Here is a tiny trained network, its code and every weight. The questions are about switching its units off for an input and a target symbol, where a switched-off unit gives its printed mean instead of its output.

import numpy as np


def w(rows, s, z=0):
    codes = np.array(rows[::2]) - 128.0
    scale = np.full(codes.shape[1], s)
    scale[-1] = z or s
    return codes * scale


def f(y):
    return y / 2 * (1 + np.tanh(0.7978845608 * (y + 0.044715 * y**3)))


def softmax(a):
    e = np.exp(a - a.max(-1, keepdims=True))
    return e / e.sum(-1, keepdims=True)


def log_softmax(a):
    a = a - a.max(-1, keepdims=True)
    return a - np.log(np.exp(a).sum(-1, keepdims=True))


def net(x, mask):
    ids = ['Ξαβστφ'.index(c) for c in x.split()]
    T = len(ids)
    res = E[ids] + P[:T]
    r = res
    for j in range(2):
        rows = slice(2 * j, 2 * j + 2)
        q, k, v = (r @ M[0][rows].T for M in (Q, K, V))
        z = softmax(np.where(np.tri(T) > 0, q @ k.T / 2**0.5, -1e9)) @ v
        o = O[0][rows]
        res = res + np.where(mask[j], z, o[:, -1]) @ o[:, :-1]
    y = f(res @ A[0][:, :-1].T + A[0][:, -1])
    res = res + np.where(mask[2:14], y, B[0][:, -1]) @ B[0][:, :-1]
    return log_softmax(res[-1] @ U[:, :-1].T + U[:, -1])


Q, K, V, O, A, B = {}, {}, {}, {}, {}, {}
E = w([
[63,52,202,12,117,179],'Ξ',
[47,216,73,161,139,154],'α',
[174,108,108,60,251,151],'β',
[113,64,136,196,254,166],'σ',
[58,126,118,99,196,58],'τ',
[180,210,180,78,126,166],'φ',
],0.0082)
P = w([
[34,107,110,87,162,255],'0',
[47,116,142,103,160,235],'1',
[57,118,175,128,159,215],'2',
[77,117,145,136,138,193],'3',
[93,113,179,154,115,178],'4',
[101,134,162,159,123,143],'5',
[114,135,204,178,98,125],'6',
[128,145,170,192,106,103],'7',
[139,152,200,192,97,67],'8',
[154,157,167,202,87,58],'9',
[167,166,176,216,92,27],'10',
],0.0043)
Q[0] = w([
[31,186,59,169,93,105],'H0',
[34,209,211,154,189,131],'H0',
[255,69,110,104,80,162],'H1',
[250,44,186,113,153,179],'H1',
],0.031)
K[0] = w([
[165,196,75,210,204,5],'H0',
[203,45,199,160,21,69],'H0',
[32,163,66,92,195,180],'H1',
[62,78,177,72,79,220],'H1',
],0.019)
V[0] = w([
[189,40,133,199,238,137],'H0',
[198,230,107,151,114,235],'H0',
[5,150,97,170,50,137],'H1',
[152,238,140,150,1,150],'H1',
],0.015)
O[0] = w([
[180,194,139,119,199,254,37],'H0',
[68,208,178,24,158,90,44],'H0',
[141,83,169,56,33,147,253],'H1',
[60,128,81,29,145,218,15],'H1',
],0.0093,0.0051)
A[0] = w([
[123,136,130,184,156,106,76],'N0',
[185,80,111,185,71,146,125],'N1',
[36,101,80,176,232,163,102],'N2',
[57,219,139,244,127,170,215],'N3',
[125,140,160,177,76,61,167],'N4',
[142,61,156,83,144,155,79],'N5',
[228,108,112,30,203,92,110],'N6',
[132,254,139,102,51,141,185],'N7',
[151,63,111,134,203,231,1],'N8',
[86,172,131,134,99,72,14],'N9',
[93,133,36,181,82,193,176],'N10',
[180,181,137,157,202,97,135],'N11',
],0.011,0.0027)
B[0] = w([
[62,138,118,84,102,123,163],'N0',
[198,30,198,120,148,99,249],'N1',
[161,111,217,124,213,55,143],'N2',
[215,187,134,191,101,47,177],'N3',
[96,113,41,132,68,162,226],'N4',
[201,163,98,149,176,111,139],'N5',
[186,157,50,7,92,117,127],'N6',
[68,129,162,194,162,238,179],'N7',
[1,160,116,128,211,50,132],'N8',
[86,60,68,92,155,72,151],'N9',
[82,52,135,71,139,153,151],'N10',
[107,80,108,56,102,228,156],'N11',
],0.014)
U = w([
[195,62,142,109,80,122,191],'Ξ',
[177,210,144,207,108,166,144],'α',
[179,159,68,1,131,117,86],'β',
[111,137,187,134,206,23,2],'σ',
[97,174,21,152,93,43,14],'τ',
[30,116,129,86,117,221,159],'φ',
],0.0038,0.0013)

Each question gives the input, a string of symbols that net reads in full, and the target symbol t.
The units are the heads (2 rows each of Q, K, V and O) and the neurons (one row each of A and B). Each row of codes is followed by its name. A weight is (code - 128) times the scale printed after its matrix; where a second scale follows, it is the last column's (O, A, B and U).
mask holds one flag per unit, heads first, then neurons. A switched-off unit (its flag False) gives its mean, the last column of its rows in O or B, instead of its output. The means were averaged over made-up inputs and are rounded, as every weight is.
A unit's drop is (log p(t) with every unit on - log p(t) with that unit switched off) / (log p(t) with every unit on - log p(t) with every unit switched off).
unit that matters most: the unit with the biggest drop
k most important neurons: the k neurons with the biggest drops, biggest first
which heads matter: for each layer, one digit per head in row order, 1 if its drop is at least 0.15 and else 0, layers parted by /
drop of u: that unit's drop, to one decimal
input φ α α α α τ β φ, target φ: unit that matters most => N7
input α τ σ, target σ: 2 most important neurons => [N8 N3]
input β σ α α α, target φ: which heads matter => 11
input α τ α β, target β: which heads matter => 10
input α α α α β α φ, target φ: which heads matter => 10
input α α τ α α β α σ, target σ: 2 most important neurons => [N8 N4]
input φ α α α α α, target φ: which heads matter => 01
input τ α Ξ β Ξ α, target τ: which heads matter => 11
input α σ α, target α: which heads matter => 11
input Ξ τ α β φ φ α φ τ, target σ: 2 most important neurons => [N2 N4]
input φ σ α σ φ α, target σ: which heads matter => 01
input Ξ β α, target τ: 2 most important neurons => [N3 N1]
input β Ξ β α φ α, target σ: 2 most important neurons => [N2 N4]
input α φ α Ξ α α Ξ σ α, target α: drop of N0 => 0.0
input α α α β, target β: drop of N6 => 0.4
input φ α β β α φ τ, target σ: drop of N2 => 0.5
